In the rows, zero is written as 128.
[143,80,190,99,122,149,164,162,105,149,157,46,149,83,148,175,93,170,119,158,151,163,147,123,148,72,120,144,123,138,152,143,124,146,98,58,182,98,124,104,156,169]	Rese
[147,58,131,129,118,54,130,141,142,125,208,148,130,113,132,130,120,110,143,153,94,146,100,157,203,68,93,84,138,169,119,119,121,88,212,143,164,65,160,145,136,130]	tida
[149,50,169,137,81,150,155,142,109,118,72,101,117,183,132,128,106,118,86,174,111,93,121,140,128,186,70,164,134,135,128,133,130,178,109,94,160,109,154,129,137,179]	zamot
[176,57,190,117,82,150,149,155,124,108,93,109,112,177,128,117,69,122,92,151,131,86,133,143,110,176,55,158,140,175,120,140,143,157,129,103,180,81,150,137,146,201]	Fofis
[144,86,230,101,122,141,146,168,110,154,153,58,134,77,138,133,111,173,112,141,149,165,149,125,168,70,120,148,132,144,143,153,144,113,122,72,198,81,134,86,161,173]	puli
[156,62,117,87,123,69,129,153,136,115,216,150,132,126,141,124,147,137,145,126,81,148,93,133,197,57,77,79,145,162,116,109,131,106,214,141,177,96,183,139,156,115]	puli
[145,43,119,114,130,61,152,149,127,107,200,134,139,135,136,126,121,98,141,160,92,149,83,161,197,79,84,70,134,167,123,125,127,96,219,172,165,81,150,163,148,117]	kiko
[149,143,177,114,139,146,149,106,142,163,112,147,120,101,84,157,96,158,97,95,131,103,155,91,173,101,134,173,150,130,111,129,119,133,156,111,134,106,154,83,172,134]	tida
[139,109,190,108,120,169,142,154,119,176,155,50,128,80,134,141,79,164,126,130,146,172,151,123,156,65,114,161,135,157,145,153,131,126,125,58,188,83,117,90,158,170]	Fofis
[139,86,182,107,128,160,156,146,101,151,164,49,144,70,150,174,104,161,120,160,137,161,148,118,140,56,126,151,122,140,152,139,121,142,111,49,185,87,131,101,154,155]	Rese
[167,49,190,129,78,154,156,155,121,105,87,94,135,172,135,105,97,97,74,174,111,83,124,138,131,192,69,162,136,162,123,138,130,157,129,118,164,90,148,137,145,181]	zamot
[158,121,177,107,145,155,159,100,115,155,108,136,144,111,102,148,74,138,81,119,133,105,142,88,187,115,122,157,142,125,108,136,137,132,177,110,147,136,141,106,189,122]	zamot
[149,59,125,125,119,74,143,127,117,123,208,149,116,111,135,131,134,91,135,146,78,132,92,162,197,65,91,75,152,161,119,126,147,95,236,145,164,82,174,162,136,130]	ker
[154,147,171,107,140,153,157,112,110,162,119,145,118,113,79,151,114,161,105,107,118,98,149,99,155,107,139,164,150,114,114,131,136,153,148,110,128,131,154,103,169,141]	ker
[138,58,120,118,115,74,135,138,123,121,207,150,122,114,136,127,132,93,143,151,75,134,94,162,195,68,89,86,147,163,124,129,149,98,239,147,165,80,178,160,136,118]	ker
[162,37,165,133,74,131,149,153,114,100,87,105,118,157,132,145,109,105,97,178,124,85,129,143,111,165,60,160,141,158,126,138,132,157,96,97,164,82,159,132,135,181]	Rese
[132,105,210,120,119,154,158,171,101,152,155,45,147,81,138,146,96,160,127,167,142,147,150,135,155,77,121,147,118,143,153,158,137,108,113,81,178,101,117,93,160,161]	zenu
[135,93,206,112,131,151,164,157,107,162,154,26,137,93,141,144,98,162,126,158,139,152,139,129,165,73,125,143,124,139,150,155,116,128,127,73,181,66,116,95,155,167]	kiko
[148,161,140,103,136,151,143,114,127,170,105,146,117,123,75,170,115,172,107,101,116,107,154,73,174,88,142,166,139,127,110,126,122,153,147,116,125,151,140,110,171,143]	nibo
[162,148,184,127,160,153,170,122,111,156,98,144,123,103,94,148,81,145,119,114,147,90,160,98,187,110,122,151,151,132,121,138,133,141,187,97,137,117,137,94,185,131]	Vezu
[158,130,185,95,157,137,169,107,117,139,117,131,135,115,105,141,88,143,94,108,135,89,149,95,171,108,130,160,138,132,124,136,126,132,175,128,144,106,133,112,188,129]	kiko
[154,69,121,115,138,64,146,168,125,118,198,144,139,122,146,116,128,104,175,150,98,138,99,144,219,65,72,61,153,167,112,114,124,126,242,134,159,94,167,139,148,109]	Vezu
[144,63,127,100,122,53,117,158,147,119,225,149,145,113,141,116,121,127,152,143,87,151,88,142,211,56,90,87,142,170,103,114,121,101,221,145,160,74,180,135,148,117]	tida
[154,152,146,103,144,166,137,105,143,175,101,148,117,131,67,184,76,171,125,87,126,110,157,85,158,110,125,163,155,125,116,135,125,150,146,108,137,167,146,99,186,136]	Fofis
[144,67,174,144,78,136,156,167,111,114,75,110,112,182,125,154,100,120,104,176,118,73,133,148,117,183,65,152,126,138,148,143,137,149,94,109,155,120,154,127,143,177]	zenu
[165,137,177,95,142,141,146,110,120,148,123,160,120,111,93,150,110,170,99,91,134,105,154,85,165,99,123,158,149,130,120,127,136,120,161,109,152,121,164,97,188,133]	puli
[154,149,173,119,161,150,161,120,108,144,97,156,124,106,87,148,83,140,126,105,140,97,161,88,182,113,127,155,152,135,119,132,141,139,190,104,130,133,140,91,181,116]	Vezu
[166,48,195,130,83,123,147,162,114,111,84,115,103,164,131,107,122,128,83,165,129,90,128,146,116,170,59,155,135,155,129,137,143,147,108,109,181,72,165,122,140,190]	puli
[148,119,169,115,145,142,165,126,101,163,111,157,130,98,86,152,85,140,92,125,136,98,140,104,168,103,122,161,148,120,113,144,155,109,181,117,143,95,156,103,183,134]	ker
[164,52,184,129,80,158,151,159,116,100,88,102,136,177,124,105,106,112,83,183,106,92,115,139,123,190,74,161,120,159,116,136,140,172,114,117,158,95,143,141,142,178]	zamot
[170,40,196,133,79,119,141,172,123,89,99,104,114,148,137,123,103,105,85,167,109,95,132,142,122,172,72,150,136,165,118,136,130,140,130,97,181,64,157,117,140,181]	bezuv
[150,165,158,114,151,158,167,114,123,157,98,146,109,123,78,156,114,160,135,93,124,106,160,89,173,112,131,156,160,123,118,122,121,175,153,98,118,161,146,87,171,124]	Vezu
[124,84,180,103,143,152,169,152,104,162,152,32,136,107,135,167,109,182,143,159,143,157,133,118,138,82,134,132,121,129,159,147,106,143,107,78,175,97,129,96,153,168]	kiko
[129,84,200,112,142,154,178,153,97,158,156,26,140,102,138,159,97,182,126,161,151,156,139,124,142,85,131,140,123,135,156,153,114,141,112,78,181,83,119,97,162,170]	kiko
[154,156,139,110,138,154,147,104,114,167,102,153,111,124,82,172,114,168,98,96,121,114,150,71,179,86,136,162,140,130,112,125,125,153,153,112,124,151,142,108,171,149]	nibo
[134,76,119,117,110,58,138,166,132,113,214,145,141,115,136,136,120,103,150,166,77,129,95,170,202,75,86,68,126,171,133,125,137,95,200,160,163,118,162,164,154,103]	zenu
[176,67,211,131,76,136,152,174,114,93,101,98,126,153,144,111,92,105,85,179,121,48,137,157,129,172,62,156,128,172,138,150,136,137,131,115,174,74,153,134,151,182]	zenu
[129,85,196,130,143,138,165,175,80,174,156,53,139,59,120,143,95,161,130,176,144,167,136,135,146,69,127,125,124,149,147,150,121,122,113,67,190,81,107,90,155,157]	Rimo
[124,90,197,119,124,161,160,171,91,160,173,55,143,67,136,118,112,153,117,163,142,164,138,132,140,71,130,156,125,144,136,154,148,125,123,83,172,55,128,93,152,161]	ker
[152,152,150,107,140,140,152,108,116,165,103,152,116,116,84,166,111,165,92,100,125,104,151,79,184,86,136,159,143,131,107,124,129,154,158,117,133,147,143,113,174,150]	nibo
[155,150,144,103,152,161,159,91,126,154,113,132,116,130,77,171,118,165,120,93,115,100,142,81,161,100,137,159,146,122,125,128,109,156,152,123,124,137,150,100,179,124]	kiko
[152,127,198,111,145,139,152,117,127,156,106,146,130,102,97,154,77,154,88,107,146,108,156,96,173,105,131,172,149,129,107,134,127,117,171,109,143,102,149,87,176,145]	tida
[160,134,180,126,153,141,148,129,102,157,115,146,129,94,76,149,88,145,116,129,129,111,141,105,166,93,123,148,144,137,115,140,134,123,163,107,147,116,132,101,179,127]	Rimo
[165,50,169,124,75,130,151,148,112,101,89,106,119,152,132,143,115,102,99,174,116,78,131,134,118,157,63,159,137,151,129,133,131,150,98,88,164,74,155,134,131,183]	Rese
[150,46,112,100,123,46,127,174,137,106,211,142,140,108,141,134,131,114,141,146,69,165,92,139,204,62,84,68,139,165,104,110,122,117,212,135,176,95,171,132,155,104]	bezuv
[115,80,203,110,130,138,168,177,114,169,154,53,144,65,139,148,88,166,110,157,159,164,146,125,151,76,130,149,120,141,147,146,123,118,107,68,183,52,124,78,154,168]	tida
[173,39,190,120,86,117,141,174,118,88,84,106,116,156,132,114,102,110,90,175,99,93,130,138,118,173,69,148,126,158,119,131,130,152,131,101,180,70,158,119,137,181]	bezuv
[115,90,172,119,125,144,163,166,88,172,158,62,137,75,127,160,111,177,113,165,153,176,142,110,154,61,135,143,114,152,138,148,136,127,111,78,181,85,116,104,153,174]	nibo
[162,133,160,111,147,139,146,113,109,153,112,155,126,99,100,152,84,154,77,112,141,93,152,90,191,81,133,160,144,146,97,133,138,130,190,118,144,114,138,107,184,143]	nibo
[150,77,128,131,126,71,145,155,128,120,197,145,123,114,138,122,124,94,165,143,93,138,102,152,221,76,76,72,158,179,126,121,128,117,242,133,159,94,172,145,147,110]	Vezu
[124,79,183,108,141,147,167,170,94,161,152,63,145,76,137,155,102,166,104,166,150,168,148,114,160,55,134,141,113,159,137,152,136,136,135,93,184,86,115,106,162,172]	nibo
[155,66,113,108,136,62,123,160,125,125,217,144,135,104,137,118,131,108,164,150,74,142,86,152,206,42,82,63,147,172,111,118,115,118,226,136,165,99,162,140,149,104]	Rimo
[161,139,155,98,149,141,144,122,112,155,112,159,131,108,94,160,90,156,85,107,124,101,148,73,187,80,130,155,140,148,95,130,134,139,192,125,138,136,149,110,189,137]	nibo
[177,69,208,127,79,143,145,167,106,84,98,105,120,159,149,106,96,106,83,175,110,55,128,159,130,166,62,150,126,161,125,144,136,149,138,114,172,86,157,131,146,174]	zenu
[156,60,123,106,118,87,131,133,131,125,204,117,149,127,145,121,130,114,145,153,78,151,93,137,213,69,84,84,140,162,111,121,116,129,215,133,164,115,160,147,150,119]	zamot
[173,50,208,122,92,143,154,156,118,83,97,94,121,179,141,105,105,104,93,169,110,72,121,152,126,168,71,157,131,161,121,147,128,162,145,127,167,60,153,140,146,187]	kiko
[160,130,176,109,142,173,151,96,117,148,110,137,139,120,96,144,80,145,89,120,123,111,143,92,175,116,128,164,137,128,107,135,134,148,171,111,138,142,144,107,187,124]	zamot
[159,60,158,126,78,151,145,156,130,127,90,107,103,184,119,142,88,130,111,142,132,92,135,139,107,184,58,156,148,160,136,143,119,171,94,99,165,101,155,122,143,197]	Fofis
[131,58,124,115,114,61,133,156,159,120,208,151,140,110,124,128,123,104,143,145,86,149,93,153,204,76,92,84,144,173,112,118,130,88,208,164,161,72,166,143,137,115]	tida
[160,135,155,93,140,146,159,101,110,140,112,150,131,82,100,169,94,129,86,107,125,105,161,92,171,81,124,171,137,137,122,127,135,129,156,92,140,110,134,110,177,119]	Rese
[169,130,190,90,146,141,147,118,118,141,117,160,126,103,102,136,97,164,86,94,141,110,145,96,176,96,118,155,145,128,108,134,145,113,171,114,158,115,152,95,190,136]	puli
[169,69,206,120,73,150,151,157,138,101,102,104,112,179,126,117,111,142,99,154,119,92,125,144,116,172,75,163,129,159,118,130,125,170,111,104,161,59,162,127,123,208]	tida
[156,126,172,115,144,149,166,116,91,154,116,151,124,106,91,160,91,154,92,116,139,94,142,102,159,105,129,156,153,117,112,138,148,126,174,106,142,108,154,106,181,147]	ker
[122,77,196,107,124,137,159,187,118,144,151,47,148,78,125,153,101,167,123,160,133,187,149,121,142,89,129,138,121,145,130,146,131,129,105,82,186,92,118,82,158,154]	bezuv
[152,51,129,111,130,63,137,139,134,106,207,129,136,134,146,128,121,101,144,150,80,133,84,155,211,76,89,70,144,169,126,122,120,108,232,166,169,91,169,159,150,117]	kiko
[164,137,172,94,145,156,147,119,127,165,113,142,130,113,89,155,54,159,104,96,140,106,156,94,168,106,115,159,147,139,111,141,132,130,162,104,154,129,133,100,192,145]	Fofis
[174,46,205,130,81,161,149,146,118,92,86,90,131,166,139,86,105,98,71,178,111,79,127,147,122,187,76,170,133,166,111,139,135,173,127,115,165,87,143,134,138,182]	zamot
[162,53,186,124,80,138,148,153,117,109,88,116,95,183,122,140,132,149,106,149,129,104,126,137,112,172,68,155,139,136,141,139,135,145,92,95,173,94,169,124,137,205]	puli
[177,47,192,112,77,134,150,156,117,87,98,101,131,148,147,118,106,96,87,176,118,77,133,143,119,157,62,159,130,169,124,134,137,156,117,100,171,63,150,144,132,183]	Rese
[138,111,213,135,133,163,168,171,97,153,147,52,133,76,137,126,105,151,143,149,153,159,157,129,173,77,124,146,139,152,150,147,134,140,136,55,172,72,116,83,151,165]	Vezu
[150,49,176,142,84,150,161,132,112,121,74,101,116,177,129,121,106,110,78,176,117,95,119,137,124,189,68,156,130,144,124,134,137,178,106,105,161,110,152,132,137,172]	zamot
[165,139,157,85,134,146,146,109,123,135,126,147,139,93,106,165,93,132,99,106,115,96,149,87,174,85,120,160,138,138,116,127,131,131,163,98,139,116,148,116,180,118]	Rese
[139,54,124,141,126,55,137,157,119,127,195,147,132,103,111,131,123,92,166,173,88,152,89,165,191,69,87,64,140,168,129,129,136,81,205,149,172,93,141,158,139,117]	Rimo
[137,95,213,100,122,150,147,173,118,156,163,52,137,82,135,128,120,185,121,149,147,173,143,124,141,74,123,149,123,148,136,148,140,122,106,80,190,86,132,91,160,167]	puli
[125,101,202,110,128,156,163,173,90,155,158,50,146,77,143,157,97,167,118,165,140,147,150,130,148,78,124,140,116,142,152,154,126,126,105,75,179,112,127,89,165,157]	zenu
[163,147,169,98,146,153,146,107,135,153,118,147,109,115,87,155,122,176,99,87,129,111,151,85,157,97,128,162,149,127,119,129,135,142,144,114,141,139,161,96,187,131]	puli
[158,59,110,92,124,62,119,152,140,105,216,136,159,106,150,145,138,98,160,150,78,137,102,133,200,46,85,82,143,160,115,113,118,115,205,140,161,104,169,154,151,105]	Rese
[167,51,177,120,74,135,154,147,113,98,88,106,113,171,135,150,108,109,99,168,113,85,133,134,116,161,62,159,133,140,135,129,131,165,95,82,164,88,159,139,134,187]	Rese
[148,64,118,103,123,70,128,155,117,117,222,147,138,114,147,114,141,105,149,148,76,135,97,152,193,60,87,88,152,168,116,123,130,115,239,146,156,76,188,151,145,115]	ker
[162,55,220,116,79,136,157,162,136,105,92,102,117,174,130,117,102,126,96,154,124,87,134,144,129,173,71,160,139,156,117,139,122,158,116,109,164,64,159,121,127,210]	tida
[133,54,128,128,117,61,134,146,144,125,195,151,132,112,127,132,124,96,142,151,90,152,101,153,195,73,88,88,141,167,117,118,124,89,214,156,163,69,168,143,137,121]	tida
[136,46,107,115,121,70,143,156,125,127,208,151,138,107,129,127,133,91,144,154,78,139,89,154,192,71,90,77,150,162,117,125,143,93,226,165,160,86,176,150,146,118]	ker
[130,91,198,121,123,143,154,164,95,165,161,55,135,66,142,133,103,158,104,165,149,167,148,122,176,47,130,149,111,162,135,155,142,119,131,75,185,61,105,104,153,179]	nibo
[154,48,174,142,79,142,152,146,114,118,82,99,120,180,128,123,100,112,89,183,106,82,118,136,129,190,66,156,131,143,126,136,134,169,110,100,161,104,155,135,144,178]	zamot
[150,146,146,117,142,147,138,105,113,170,105,151,116,112,86,169,106,163,95,105,124,105,155,74,180,85,139,166,144,133,108,130,126,147,162,113,132,144,147,102,176,139]	nibo
[151,42,112,99,126,42,126,170,138,108,200,140,139,114,142,140,134,112,146,150,71,166,99,138,202,64,85,70,138,163,112,110,118,117,212,137,174,105,168,133,147,110]	bezuv
[147,144,157,106,141,153,156,116,113,164,108,142,120,114,81,160,114,153,111,101,118,100,147,91,160,105,131,162,158,113,120,135,134,146,160,119,126,135,162,99,173,136]	ker
